Here is a tiny trained network, its code and every weight. The questions are about switching its units off for an input and a class, where a switched-off unit gives its printed mean instead of its output.

import numpy as np


def w(rows, s, z=0):
    codes = np.array(rows[::2]) - 128.0
    scale = np.full(codes.shape[1], s)
    scale[-1] = z or s
    return codes * scale


def norm(h):
    return h / np.sqrt((h * h).mean(-1, keepdims=True) + 1e-5)


def f(y):
    return y / 2 * (1 + np.tanh(0.7978845608 * (y + 0.044715 * y**3)))


def log_softmax(a):
    a = a - a.max(-1, keepdims=True)
    return a - np.log(np.exp(a).sum(-1, keepdims=True))


def net(x, mask):
    res = np.array(x, float).reshape(1, 2) / 4 @ E
    u = 0
    for l in range(4):
        y = f(norm(res) @ A[l][:, :-1].T + A[l][:, -1])
        res = res + np.where(mask[u : u + 5], y, B[l][:, -1]) @ B[l][:, :-1]
        u += 5
    return log_softmax(norm(res)[-1] @ U[:, :-1].T + U[:, -1])


A, B = {}, {}
E = w([
[51,79,68,217,139,88,151],'x0',
[40,57,178,247,28,158,117],'x1',
],0.012)
A[0] = w([
[225,204,41,143,218,66,129,13],'L0N0',
[2,5,177,205,54,154,224,55],'L0N1',
[102,64,59,224,54,88,162,21],'L0N2',
[161,143,89,68,158,65,124,121],'L0N3',
[101,194,67,117,210,31,139,2],'L0N4',
],0.0076,0.0053)
B[0] = w([
[96,172,91,135,145,38,172,188],'L0N0',
[83,199,130,101,229,91,162,248],'L0N1',
[159,3,114,107,105,171,128,188],'L0N2',
[161,171,184,170,157,91,180,176],'L0N3',
[127,194,87,164,202,101,122,163],'L0N4',
],0.012,0.011)
A[1] = w([
[38,167,168,205,126,200,120,2],'L1N0',
[23,97,135,246,109,159,150,156],'L1N1',
[94,134,143,86,212,117,207,38],'L1N2',
[116,181,213,54,118,144,126,71],'L1N3',
[162,84,112,234,152,8,175,129],'L1N4',
],0.011,0.0057)
B[1] = w([
[171,200,101,114,212,79,78,172],'L1N0',
[188,176,99,132,207,65,148,247],'L1N1',
[56,99,91,68,76,159,118,255],'L1N2',
[147,63,91,147,99,166,154,196],'L1N3',
[116,137,162,170,72,245,174,249],'L1N4',
],0.013,0.0091)
A[2] = w([
[183,183,253,46,99,191,61,255],'L2N0',
[156,155,123,155,6,159,165,128],'L2N1',
[70,77,25,141,79,66,178,160],'L2N2',
[188,173,145,112,71,133,174,86],'L2N3',
[161,107,81,238,103,77,185,152],'L2N4',
],0.012,0.0037)
B[2] = w([
[164,55,69,252,134,173,153,237],'L2N0',
[91,173,173,93,105,114,103,200],'L2N1',
[204,91,141,134,98,162,89,254],'L2N2',
[93,138,189,125,118,106,71,212],'L2N3',
[171,102,131,135,83,176,96,210],'L2N4',
],0.018,0.0061)
A[3] = w([
[107,96,23,145,86,167,119,122],'L3N0',
[118,212,98,126,223,68,171,140],'L3N1',
[108,97,134,3,125,160,74,144],'L3N2',
[49,159,80,89,176,51,107,63],'L3N3',
[39,92,59,207,116,76,142,12],'L3N4',
],0.015,0.011)
B[3] = w([
[204,82,109,156,80,110,114,189],'L3N0',
[118,195,87,47,203,3,69,247],'L3N1',
[53,234,199,100,115,128,145,156],'L3N2',
[252,29,141,204,203,139,166,163],'L3N3',
[197,185,96,23,132,141,201,124],'L3N4',
],0.014,0.015)
U = w([
[162,200,71,48,243,59,145,210],'0',
[233,48,66,199,57,222,167,192],'1',
[92,204,192,64,43,192,159,223],'2',
[57,25,128,152,90,4,47,6],'3',
[69,59,58,121,91,69,40,6],'4',
],0.018,0.012)

Each question gives the input, the list of numbers given to net, and the class t.
The units are the neurons (one row each of A and B). Each row of codes is followed by its name. A weight is (code - 128) times the scale printed after its matrix; where a second scale follows, it is the last column's (A, B and U).
mask holds one flag per neuron, layer by layer. A switched-off neuron (its flag False) gives its mean, the last column of its row in B, instead of its output. The means were averaged over made-up inputs and are rounded, as every weight is.
A unit's drop is (log p(t) with every unit on - log p(t) with that unit switched off) / (log p(t) with every unit on - log p(t) with every unit switched off).
The circuit of an input: a set's keep is (log p(t) with only the set's units on - log p(t) with every unit switched off) / (log p(t) with every unit on - log p(t) with every unit switched off). Starting from the 12 units with the biggest drops (on a tie, the unit counted first), units are removed one at a time, each time the one whose removal leaves the highest keep (on an exact tie, the one counted first), for as long as the keep stays at least 0.8.
circuit, biggest first: the units of the circuit, biggest drop first
unit that matters most: the unit with the biggest drop
k most important neurons: the k neurons with the biggest drops, biggest first
k most important neurons of layer l: the k neurons of layer l with the biggest drops, biggest first
drop when u is switched off: that unit's drop, to one decimal
input [2,-1], class 2: circuit, biggest first	L1N4, L0N1, L2N1
input [8,-5], class 1: unit that matters most	L0N1
input [-2,3], class 2: circuit, biggest first	L1N2, L3N2, L2N0
input [4,5], class 0: 2 most important neurons	L1N1, L0N1
input [1,-3], class 2: 2 most important neurons	L0N1, L1N4
input [5,8], class 0: 2 most important neurons	L1N1, L0N1
input [-3,3], class 2: 2 most important neurons	L1N3, L2N0
input [6,7], class 0: 2 most important neurons	L1N1, L0N1
input [3,-2], class 2: 3 most important neurons	L1N4, L0N1, L2N0
input [-8,-5], class 1: 2 most important neurons	L2N0, L1N1
input [6,4], class 1: 4 most important neurons	L0N2, L2N2, L2N4, L3N1
input [-1,2], class 2: 2 most important neurons	L1N2, L3N2
input [-6,3], class 1: 2 most important neurons	L2N0, L0N0
input [-2,-1], class 2: unit that matters most	L2N1
input [2,3], class 2: 2 most important neurons of layer 3	L3N2, L3N1
input [-4,0], class 1: 3 most important neurons	L0N0, L2N0, L3N1
input [-3,-2], class 2: 2 most important neurons	L2N3, L2N1
input [1,-2], class 2: 3 most important neurons of layer 1	L1N4, L1N1, L1N0
input [2,5], class 0: 2 most important neurons	L0N1, L1N1
input [3,7], class 0: most important neuron	L0N1
input [3,5], class 0: 2 most important neurons	L1N1, L0N1
input [0,3], class 2: drop when L3N1 is switched off	0.1
input [0,-1], class 2: drop when L0N1 is switched off	0.5
input [5,-3], class 1: drop when L0N4 is switched off	0.4
input [-7,2], class 1: drop when L2N0 is switched off	1.3
